Here is a tiny trained network, its code and every weight. The questions are about switching its units off for an input and a class, where a switched-off unit gives its printed mean instead of its output.

import numpy as np


def w(rows, s, z=0):
    codes = np.array(rows[::2]) - 128.0
    scale = np.full(codes.shape[1], s)
    scale[-1] = z or s
    return codes * scale


def f(y):
    return np.maximum(y, 0)


def log_softmax(a):
    a = a - a.max(-1, keepdims=True)
    return a - np.log(np.exp(a).sum(-1, keepdims=True))


def net(x, mask):
    res = np.array(x, float).reshape(1, 2) / 4 @ E
    y = f(res @ A[0][:, :-1].T + A[0][:, -1])
    res = res + np.where(mask, y, B[0][:, -1]) @ B[0][:, :-1]
    return log_softmax(res[-1] @ U[:, :-1].T + U[:, -1])


A, B = {}, {}
E = w([
[200,92,95,199,193,2,23,85],'x0',
[138,217,48,79,196,133,63,127],'x1',
],0.0086)
A[0] = w([
[118,218,104,35,109,224,159,164,89],'neuron 0',
[137,111,141,110,118,75,58,71,7],'neuron 1',
[105,78,149,190,140,135,172,119,26],'neuron 2',
[176,211,83,86,112,141,79,144,17],'neuron 3',
[133,166,92,102,127,88,137,164,227],'neuron 4',
[180,99,114,147,152,103,85,114,3],'neuron 5',
[156,191,69,56,173,159,114,99,17],'neuron 6',
[79,202,75,86,191,141,178,177,130],'neuron 7',
[92,182,106,88,127,143,197,140,9],'neuron 8',
[95,134,103,89,112,182,146,125,21],'neuron 9',
[114,169,122,102,111,172,148,191,12],'neuron 10',
[184,143,80,164,198,35,74,104,114],'neuron 11',
[152,80,168,138,124,114,165,140,32],'neuron 12',
[137,156,2,74,180,102,102,114,70],'neuron 13',
],0.0095,0.0064)
B[0] = w([
[69,200,170,210,129,191,87,187,225],'neuron 0',
[45,199,218,152,234,151,133,48,158],'neuron 1',
[168,75,218,49,165,92,250,59,148],'neuron 2',
[192,69,202,89,204,1,211,54,159],'neuron 3',
[161,68,71,81,19,86,119,164,191],'neuron 4',
[53,223,196,103,253,192,103,61,161],'neuron 5',
[205,68,186,23,158,42,234,29,168],'neuron 6',
[176,49,113,98,114,73,125,183,192],'neuron 7',
[61,207,166,116,225,67,138,150,161],'neuron 8',
[81,187,208,215,185,165,159,65,155],'neuron 9',
[70,197,129,149,209,147,130,60,158],'neuron 10',
[62,207,89,105,130,159,54,169,252],'neuron 11',
[217,83,218,19,154,45,168,34,146],'neuron 12',
[185,80,136,74,95,61,194,107,199],'neuron 13',
],0.009,0.011)
U = w([
[25,254,171,152,252,245,39,108,3],'0',
[228,28,228,103,140,73,229,53,87],'1',
[145,65,90,144,12,177,44,233,234],'2',
],0.0071,0.0058)

Each question gives the input, the list of numbers given to net, and the class t.
The units are the neurons (one row each of A and B). Each row of codes is followed by its name. A weight is (code - 128) times the scale printed after its matrix; where a second scale follows, it is the last column's (A, B and U).
mask holds one flag per neuron, in row order. A switched-off neuron (its flag False) gives its mean, the last column of its row in B, instead of its output. The means were averaged over made-up inputs and are rounded, as every weight is.
A unit's drop is (log p(t) with every unit on - log p(t) with that unit switched off) / (log p(t) with every unit on - log p(t) with every unit switched off).
The circuit of an input: a set's keep is (log p(t) with only the set's units on - log p(t) with every unit switched off) / (log p(t) with every unit on - log p(t) with every unit switched off). Starting from the 12 units with the biggest drops (on a tie, the unit counted first), units are removed one at a time, each time the one whose removal leaves the highest keep (on an exact tie, the one counted first), for as long as the keep stays at least 0.8.
units of the circuit, in order: the units of the circuit, biggest drop first
most important unit: the unit with the biggest drop
k most important neurons: the k neurons with the biggest drops, biggest first
drop when u is switched off: that unit's drop, to one decimal
input [-7,-6], class 0: most important unit	neuron 0
input [-3,3], class 2: units of the circuit, in order	(neuron 7; neuron 5; neuron 1)
input [-6,7], class 1: 2 most important neurons	(neuron 6; neuron 7)
input [-5,-5], class 0: 2 most important neurons	(neuron 13; neuron 6)
input [4,-1], class 0: 2 most important neurons	(neuron 7; neuron 13)
input [-8,-8], class 0: 2 most important neurons	(neuron 0; neuron 13)
input [1,-2], class 2: 3 most important neurons	(neuron 6; neuron 3; neuron 13)
input [-7,8], class 1: 3 most important neurons	(neuron 6; neuron 7; neuron 3)
input [4,6], class 1: drop when neuron 13 is switched off	0.4
input [0,-2], class 2: drop when neuron 3 is switched off	0.3
input [-5,-4], class 0: drop when neuron 0 is switched off	0.1
